Below is a small trained network, with its code and all its weights. Each question gives an input and a class and asks what happens when units are switched off, that is, made to give their printed mean instead of their output.

import numpy as np


def w(rows, s, z=0):
    codes = np.array(rows[::2]) - 128.0
    scale = np.full(codes.shape[1], s)
    scale[-1] = z or s
    return codes * scale


def norm(h):
    return h / np.sqrt((h * h).mean(-1, keepdims=True) + 1e-5)


def f(y):
    return y / 2 * (1 + np.tanh(0.7978845608 * (y + 0.044715 * y**3)))


def log_softmax(a):
    a = a - a.max(-1, keepdims=True)
    return a - np.log(np.exp(a).sum(-1, keepdims=True))


def net(x, mask):
    res = np.array(x, float).reshape(1, 3) / 4 @ E
    u = 0
    for l in range(2):
        y = f(norm(res) @ A[l][:, :-1].T + A[l][:, -1])
        res = res + np.where(mask[u : u + 6], y, B[l][:, -1]) @ B[l][:, :-1]
        u += 6
    return log_softmax(norm(res)[-1] @ U[:, :-1].T + U[:, -1])


A, B = {}, {}
E = w([
[70,50,11,74,12,121,49,82,194],'x0',
[95,79,103,16,153,161,51,169,131],'x1',
[114,251,109,253,149,190,186,96,204],'x2',
],0.0032)
A[0] = w([
[85,210,130,208,174,181,211,124,150,76],'L0N1',
[150,135,205,103,162,83,183,171,113,132],'L0N2',
[99,187,55,253,37,148,74,53,229,90],'L0N3',
[172,184,211,120,187,119,201,95,96,181],'L0N4',
[80,211,147,193,135,117,207,73,226,1],'L0N5',
[194,163,155,208,130,65,210,45,79,24],'L0N6',
],0.0046,0.0031)
B[0] = w([
[153,140,99,67,147,222,68,132,102,219],'L0N1',
[73,135,48,91,144,113,101,92,183,180],'L0N2',
[140,125,78,80,176,200,171,43,185,254],'L0N3',
[208,179,166,167,98,102,119,134,78,225],'L0N4',
[97,120,158,188,69,215,96,213,36,197],'L0N5',
[91,81,153,153,77,3,191,212,154,190],'L0N6',
],0.0058,0.0051)
A[1] = w([
[170,196,138,87,198,133,115,150,50,68],'L1N1',
[191,206,52,87,169,170,110,42,189,70],'L1N2',
[68,66,75,15,98,206,91,91,147,227],'L1N3',
[178,122,199,128,200,64,92,138,55,4],'L1N4',
[209,150,198,116,190,3,192,200,107,61],'L1N5',
[113,106,73,151,66,106,104,10,184,120],'L1N6',
],0.0051,0.0031)
B[1] = w([
[99,169,29,104,161,183,68,108,219,155],'L1N1',
[108,153,44,84,253,154,168,35,182,170],'L1N2',
[123,101,159,94,103,71,54,123,67,254],'L1N3',
[45,134,107,140,161,162,172,103,205,150],'L1N4',
[39,91,115,84,139,141,169,64,239,179],'L1N5',
[86,184,124,116,233,194,164,124,175,163],'L1N6',
],0.0059,0.0084)
U = w([
[238,251,188,244,59,237,146,219,68,120],'0',
[210,57,106,187,130,92,122,164,72,3],'1',
[135,27,186,17,52,27,24,141,43,238],'2',
[67,189,44,43,214,228,100,38,226,247],'3',
[146,106,68,164,137,193,211,47,63,10],'4',
[137,181,210,206,58,68,204,202,99,48],'5',
[84,62,204,159,22,1,234,113,211,146],'6',
],0.007,0.0048)

Each question gives the input, the list of numbers given to net, and the class t.
The units are the neurons (one row each of A and B). Each row of codes is followed by its name. A weight is (code - 128) times the scale printed after its matrix; where a second scale follows, it is the last column's (A, B and U).
mask holds one flag per neuron, layer by layer. A switched-off neuron (its flag False) gives its mean, the last column of its row in B, instead of its output. The means were averaged over made-up inputs and are rounded, as every weight is.
A unit's drop is (log p(t) with every unit on - log p(t) with that unit switched off) / (log p(t) with every unit on - log p(t) with every unit switched off).
most important unit: the unit with the biggest drop
top k neurons: the k neurons with the biggest drops, biggest first
k most important neurons of layer l: the k neurons of layer l with the biggest drops, biggest first
drop when u is switched off: that unit's drop, to one decimal
input [-8,-7,2], class 5: top 3 neurons -> L0N6, L1N5, L0N3
input [-2,-1,1], class 0: most important unit -> L0N1
input [-6,-6,3], class 0: 3 most important neurons of layer 0 -> L0N1, L0N5, L0N4
input [0,2,-2], class 2: 2 most important neurons of layer 0 -> L0N4, L0N3
input [1,-5,5], class 0: 3 most important neurons of layer 0 -> L0N5, L0N6, L0N2
input [-4,-5,-3], class 6: top 2 neurons -> L0N6, L1N5
input [-4,0,-8], class 3: 2 most important neurons of layer 0 -> L0N6, L0N1
input [-2,-8,0], class 5: top 2 neurons -> L0N6, L0N5
input [-5,-1,3], class 0: 2 most important neurons of layer 0 -> L0N5, L0N1
input [-5,-7,-6], class 6: top 2 neurons -> L0N6, L1N5
input [-4,-2,-2], class 6: 2 most important neurons of layer 1 -> L1N2, L1N6
input [-6,-4,-5], class 6: 3 most important neurons of layer 0 -> L0N6, L0N1, L0N3
input [-6,-5,5], class 0: top 2 neurons -> L0N1, L0N5
input [-4,1,7], class 0: most important unit -> L0N5
input [-5,-3,4], class 0: 2 most important neurons of layer 0 -> L0N1, L0N5
input [-8,3,8], class 0: top 2 neurons -> L0N5, L0N3
input [4,6,-2], class 2: drop when L0N2 is switched off -> 0.0
input [-5,0,8], class 0: drop when L0N5 is switched off -> 0.3
input [-6,-5,1], class 5: drop when L1N5 is switched off -> 0.2
input [-1,4,-2], class 2: most important neuron of layer 0 -> L0N4
input [-4,0,7], class 0: drop when L0N5 is switched off -> 0.4
